Here is a tiny trained network, its code and every weight. The questions are about switching its units off for an input and a class, where a switched-off unit gives its printed mean instead of its output.

import numpy as np


def w(rows, s, z=0):
    codes = np.array(rows[::2]) - 128.0
    scale = np.full(codes.shape[1], s)
    scale[-1] = z or s
    return codes * scale


def norm(h):
    return h / np.sqrt((h * h).mean(-1, keepdims=True) + 1e-5)


def f(y):
    return np.maximum(y, 0)


def log_softmax(a):
    a = a - a.max(-1, keepdims=True)
    return a - np.log(np.exp(a).sum(-1, keepdims=True))


def net(x, mask):
    res = np.array(x, float).reshape(1, 3) / 4 @ E
    u = 0
    for l in range(3):
        y = f(norm(res) @ A[l][:, :-1].T + A[l][:, -1])
        res = res + np.where(mask[u : u + 10], y, B[l][:, -1]) @ B[l][:, :-1]
        u += 10
    return log_softmax(norm(res)[-1] @ U[:, :-1].T + U[:, -1])


A, B = {}, {}
E = w([
[104,6,115],'x0',
[147,138,101],'x1',
[160,119,150],'x2',
],0.012)
A[0] = w([
[119,91,108,39],'L0N1',
[111,136,221,91],'L0N2',
[244,96,43,152],'L0N3',
[50,140,156,47],'L0N4',
[209,145,47,214],'L0N5',
[180,73,144,91],'L0N6',
[93,166,133,146],'L0N7',
[101,110,228,81],'L0N8',
[211,101,187,246],'L0N9',
[51,125,85,71],'L0N10',
],0.011,0.0011)
B[0] = w([
[126,99,115,195],'L0N1',
[43,83,130,198],'L0N2',
[5,125,180,246],'L0N3',
[88,119,172,178],'L0N4',
[38,119,135,254],'L0N5',
[146,133,115,228],'L0N6',
[157,77,97,214],'L0N7',
[68,128,165,202],'L0N8',
[120,166,57,248],'L0N9',
[92,168,66,204],'L0N10',
],0.014,0.0035)
A[1] = w([
[137,96,120,167],'L1N1',
[97,127,113,91],'L1N2',
[126,140,68,56],'L1N3',
[150,101,133,142],'L1N4',
[171,175,164,199],'L1N5',
[129,187,171,249],'L1N6',
[128,157,117,63],'L1N7',
[121,105,250,95],'L1N8',
[122,151,135,67],'L1N9',
[156,87,143,110],'L1N10',
],0.015,0.0019)
B[1] = w([
[98,132,98,166],'L1N1',
[144,120,172,244],'L1N2',
[107,125,196,180],'L1N3',
[153,156,106,139],'L1N4',
[193,92,92,181],'L1N5',
[87,63,85,253],'L1N6',
[104,95,107,173],'L1N7',
[6,109,132,166],'L1N8',
[108,112,121,166],'L1N9',
[172,178,90,143],'L1N10',
],0.016,0.0044)
A[2] = w([
[185,226,187,255],'L2N1',
[166,114,134,74],'L2N2',
[190,65,78,181],'L2N3',
[184,124,185,23],'L2N4',
[190,183,55,43],'L2N5',
[5,87,202,193],'L2N6',
[183,136,136,6],'L2N7',
[187,41,61,208],'L2N8',
[168,166,71,76],'L2N9',
[134,185,83,227],'L2N10',
],0.011,0.00087)
B[2] = w([
[130,214,1,128],'L2N1',
[99,132,148,128],'L2N2',
[163,69,12,144],'L2N3',
[79,176,134,128],'L2N4',
[219,39,87,131],'L2N5',
[241,238,121,255],'L2N6',
[39,139,146,128],'L2N7',
[200,176,15,157],'L2N8',
[161,19,142,131],'L2N9',
[73,23,190,133],'L2N10',
],0.0076,0.015)
U = w([
[156,115,3,203],'0',
[116,229,74,194],'1',
[5,184,130,135],'2',
[183,202,149,93],'3',
[238,86,169,2],'4',
[165,69,197,34],'5',
[169,67,209,40],'6',
[150,57,191,36],'7',
],0.012,0.0064)

Each question gives the input, the list of numbers given to net, and the class t.
The units are the neurons (one row each of A and B). Each row of codes is followed by its name. A weight is (code - 128) times the scale printed after its matrix; where a second scale follows, it is the last column's (A, B and U).
mask holds one flag per neuron, layer by layer. A switched-off neuron (its flag False) gives its mean, the last column of its row in B, instead of its output. The means were averaged over made-up inputs and are rounded, as every weight is.
A unit's drop is (log p(t) with every unit on - log p(t) with that unit switched off) / (log p(t) with every unit on - log p(t) with every unit switched off).
The circuit of an input: a set's keep is (log p(t) with only the set's units on - log p(t) with every unit switched off) / (log p(t) with every unit on - log p(t) with every unit switched off). Starting from the 12 units with the biggest drops (on a tie, the unit counted first), units are removed one at a time, each time the one whose removal leaves the highest keep (on an exact tie, the one counted first), for as long as the keep stays at least 0.8.
circuit, biggest first: the units of the circuit, biggest drop first
most important unit: the unit with the biggest drop
k most important neurons: the k neurons with the biggest drops, biggest first
k most important neurons of layer l: the k neurons of layer l with the biggest drops, biggest first
input [-7,-1,-3], class 0: 2 most important neurons of layer 1 -> L1N5; L1N6
input [3,-1,2], class 3: 3 most important neurons of layer 1 -> L1N6; L1N5; L1N7
input [-3,5,0], class 2: circuit, biggest first -> L0N5
input [-5,6,3], class 2: circuit, biggest first -> L0N5; L2N8
input [2,5,-2], class 2: 2 most important neurons of layer 0 -> L0N3; L0N5
input [0,8,-7], class 2: circuit, biggest first -> L0N5; L0N3
input [3,3,-2], class 3: 2 most important neurons -> L1N6; L2N6
input [-7,-5,-6], class 0: 2 most important neurons of layer 1 -> L1N5; L1N6
input [-5,-4,-2], class 0: 2 most important neurons -> L0N3; L0N5
input [6,6,8], class 1: 2 most important neurons -> L0N3; L1N6
input [-3,-1,-3], class 3: 2 most important neurons -> L0N7; L1N3
input [4,6,-7], class 1: 2 most important neurons -> L1N6; L2N6
input [3,0,2], class 3: 4 most important neurons -> L1N6; L0N7; L1N5; L0N3
input [2,7,8], class 1: most important unit -> L0N9
input [3,1,0], class 3: 3 most important neurons -> L1N6; L0N7; L1N5
input [4,-1,6], class 1: 2 most important neurons of layer 0 -> L0N7; L0N3
input [-8,-5,-2], class 0: 2 most important neurons -> L0N3; L1N5
input [-6,-4,5], class 0: 2 most important neurons -> L0N3; L1N5
input [2,-5,-8], class 1: 2 most important neurons -> L0N10; L2N6
input [-7,5,-4], class 0: 3 most important neurons -> L1N5; L0N3; L1N6
input [3,-3,5], class 1: most important neuron -> L1N6
input [2,4,7], class 1: 2 most important neurons of layer 1 -> L1N6; L1N8
input [4,-8,8], class 1: 2 most important neurons of layer 1 -> L1N10; L1N6
input [-1,4,-1], class 2: 3 most important neurons of layer 0 -> L0N3; L0N5; L0N9
